Below are the code and all the weights of a small trained network. Each question names an input and a class and asks about switching units off, where a switched-off unit gives its printed mean instead of its output.

import numpy as np


def w(rows, s, z=0):
    codes = np.array(rows[::2]) - 128.0
    scale = np.full(codes.shape[1], s)
    scale[-1] = z or s
    return codes * scale


def norm(h):
    return h / np.sqrt((h * h).mean(-1, keepdims=True) + 1e-5)


def f(y):
    return y / 2 * (1 + np.tanh(0.7978845608 * (y + 0.044715 * y**3)))


def log_softmax(a):
    a = a - a.max(-1, keepdims=True)
    return a - np.log(np.exp(a).sum(-1, keepdims=True))


def net(x, mask):
    res = np.array(x, float).reshape(1, 5) / 4 @ E
    u = 0
    for l in range(4):
        y = f(norm(res) @ A[l][:, :-1].T + A[l][:, -1])
        res = res + np.where(mask[u : u + 9], y, B[l][:, -1]) @ B[l][:, :-1]
        u += 9
    return log_softmax(norm(res)[-1] @ U[:, :-1].T + U[:, -1])


A, B = {}, {}
E = w([
[107,164,74,35,114,86,116],'x0',
[133,128,129,127,127,124,129],'x1',
[64,67,158,55,229,138,222],'x2',
[141,138,3,165,233,169,162],'x3',
[126,128,128,129,126,129,129],'x4',
],0.0021)
A[0] = w([
[113,141,50,214,156,121,99,107],'0.n1',
[193,124,138,118,164,127,141,181],'0.n2',
[168,189,219,121,6,140,50,127],'0.n3',
[160,138,112,121,42,102,171,108],'0.n4',
[99,176,79,160,110,143,149,96],'0.n5',
[146,150,81,157,140,102,127,7],'0.n6',
[41,67,182,99,139,103,155,73],'0.n7',
[129,91,146,110,129,104,144,19],'0.n8',
[97,147,137,147,161,103,114,126],'0.n9',
],0.0026,0.0013)
B[0] = w([
[172,169,133,117,73,167,105,169],'0.n1',
[68,130,112,159,57,141,104,153],'0.n2',
[14,97,92,186,254,74,133,251],'0.n3',
[108,131,88,123,168,83,132,134],'0.n4',
[138,110,125,110,116,165,73,131],'0.n5',
[124,124,128,92,141,193,113,103],'0.n6',
[201,128,142,90,85,166,139,146],'0.n7',
[159,86,126,111,135,112,177,94],'0.n8',
[106,131,128,130,107,154,127,128],'0.n9',
],0.0024,0.0017)
A[1] = w([
[133,123,132,114,153,141,115,106],'1.n1',
[48,51,246,54,107,95,186,6],'1.n2',
[211,141,129,253,45,183,115,45],'1.n3',
[127,92,186,170,95,55,91,15],'1.n4',
[171,133,139,204,76,212,113,123],'1.n5',
[142,108,88,111,228,196,220,3],'1.n6',
[221,177,28,177,125,165,76,15],'1.n7',
[157,168,187,169,50,24,87,38],'1.n8',
[121,80,80,105,240,168,212,26],'1.n9',
],0.0028,0.00053)
B[1] = w([
[131,167,147,146,111,108,130,125],'1.n1',
[204,182,82,126,124,222,182,248],'1.n2',
[102,112,116,98,253,156,197,222],'1.n3',
[103,112,49,166,109,153,172,162],'1.n4',
[130,96,143,127,240,143,215,175],'1.n5',
[66,111,162,194,120,51,43,230],'1.n6',
[168,183,159,92,112,212,151,240],'1.n7',
[46,88,93,132,175,84,135,201],'1.n8',
[90,152,125,196,29,59,67,240],'1.n9',
],0.0027,0.0014)
A[2] = w([
[239,154,73,48,109,152,113,104],'2.n1',
[91,138,75,89,159,97,87,54],'2.n2',
[132,80,215,114,147,175,137,22],'2.n3',
[100,67,152,204,154,113,102,8],'2.n4',
[214,117,200,153,121,253,154,149],'2.n5',
[96,146,162,108,87,63,53,99],'2.n6',
[190,184,149,52,105,102,162,39],'2.n7',
[62,123,71,96,134,87,98,27],'2.n8',
[154,106,101,225,121,99,114,149],'2.n9',
],0.004,0.0013)
B[2] = w([
[8,166,193,137,20,224,91,184],'2.n1',
[186,141,98,175,20,87,168,184],'2.n2',
[180,148,87,150,74,102,14,129],'2.n3',
[48,130,180,129,104,180,111,201],'2.n4',
[234,130,35,137,164,3,104,249],'2.n5',
[191,90,28,131,233,138,125,184],'2.n6',
[43,66,155,109,161,210,122,129],'2.n7',
[213,166,120,110,145,41,114,197],'2.n8',
[45,59,221,52,153,199,151,234],'2.n9',
],0.0025,0.0016)
A[3] = w([
[113,110,98,117,81,50,98,52],'3.n1',
[195,185,101,52,114,125,133,65],'3.n2',
[109,97,131,182,167,146,85,182],'3.n3',
[71,183,93,113,134,136,177,179],'3.n4',
[77,94,170,50,66,134,175,99],'3.n5',
[253,56,185,137,109,91,147,9],'3.n6',
[72,76,217,166,182,109,145,65],'3.n7',
[188,73,162,147,130,78,202,75],'3.n8',
[182,116,94,170,123,162,103,255],'3.n9',
],0.0044,0.00092)
B[3] = w([
[169,145,54,116,201,122,161,173],'3.n1',
[44,90,202,200,92,153,134,174],'3.n2',
[121,94,169,79,93,112,202,217],'3.n3',
[175,101,153,131,68,113,29,194],'3.n4',
[186,81,164,110,206,152,97,166],'3.n5',
[96,251,88,112,66,209,55,149],'3.n6',
[87,131,154,180,22,130,138,251],'3.n7',
[95,186,70,115,41,163,53,162],'3.n8',
[145,147,173,63,113,94,170,193],'3.n9',
],0.0034,0.002)
U = w([
[30,42,202,214,83,109,190,164],'0',
[137,227,107,112,32,208,66,179],'1',
[146,118,23,107,180,1,109,184],'2',
[172,19,209,21,195,174,86,52],'3',
[237,158,146,178,251,190,217,6],'4',
],0.0095,0.0016)

Each question gives the input, the list of numbers given to net, and the class t.
The units are the neurons (one row each of A and B). Each row of codes is followed by its name. A weight is (code - 128) times the scale printed after its matrix; where a second scale follows, it is the last column's (A, B and U).
mask holds one flag per neuron, layer by layer. A switched-off neuron (its flag False) gives its mean, the last column of its row in B, instead of its output. The means were averaged over made-up inputs and are rounded, as every weight is.
A unit's drop is (log p(t) with every unit on - log p(t) with that unit switched off) / (log p(t) with every unit on - log p(t) with every unit switched off).
The circuit of an input: a set's keep is (log p(t) with only the set's units on - log p(t) with every unit switched off) / (log p(t) with every unit on - log p(t) with every unit switched off). Starting from the 12 units with the biggest drops (on a tie, the unit counted first), units are removed one at a time, each time the one whose removal leaves the highest keep (on an exact tie, the one counted first), for as long as the keep stays at least 0.8.
circuit, biggest first: the units of the circuit, biggest drop first
unit that matters most: the unit with the biggest drop
top k neurons: the k neurons with the biggest drops, biggest first
k most important neurons of layer l: the k neurons of layer l with the biggest drops, biggest first
drop of u: that unit's drop, to one decimal
input [-4,-4,-7,1,5], class 4: top 3 neurons -> 1.n7; 1.n6; 1.n9
input [5,2,1,-6,-8], class 3: circuit, biggest first -> 3.n5
input [6,-5,0,2,-2], class 1: circuit, biggest first -> 0.n3; 2.n1
input [-2,7,-7,1,8], class 4: top 3 neurons -> 1.n7; 1.n6; 1.n9
input [2,-4,-5,0,-3], class 2: top 2 neurons -> 0.n3; 1.n2
input [0,-7,2,-7,8], class 1: top 2 neurons -> 2.n1; 1.n2
input [0,1,7,-5,3], class 1: top 3 neurons -> 3.n6; 2.n5; 2.n9
input [2,0,0,-5,3], class 2: top 2 neurons -> 0.n3; 1.n7
input [0,-1,-8,-8,4], class 0: top 3 neurons -> 0.n3; 2.n5; 2.n9
input [3,3,7,1,-1], class 2: top 3 neurons -> 1.n6; 1.n9; 1.n7
input [0,-2,8,-7,2], class 1: 2 most important neurons of layer 1 -> 1.n2; 1.n3
input [0,-8,2,-6,-2], class 1: top 4 neurons -> 2.n5; 2.n9; 1.n2; 2.n4
input [4,-6,3,-8,-2], class 3: top 2 neurons -> 3.n5; 1.n2
input [-3,7,-1,1,0], class 4: unit that matters most -> 1.n3
input [-1,7,1,-3,-2], class 1: top 3 neurons -> 1.n2; 0.n7; 1.n6
input [1,4,4,-1,-6], class 3: top 2 neurons -> 1.n2; 2.n7
input [-7,-3,-3,2,5], class 4: top 2 neurons -> 1.n3; 2.n5
input [3,-1,4,-6,8], class 3: drop of 3.n5 -> 0.3
input [2,2,3,-5,7], class 3: drop of 3.n5 -> 0.3
input [8,5,2,-4,2], class 3: drop of 1.n6 -> 0.1
input [-1,6,-8,3,5], class 4: 2 most important neurons of layer 1 -> 1.n3; 1.n5
input [-1,3,3,-3,4], class 1: unit that matters most -> 2.n5
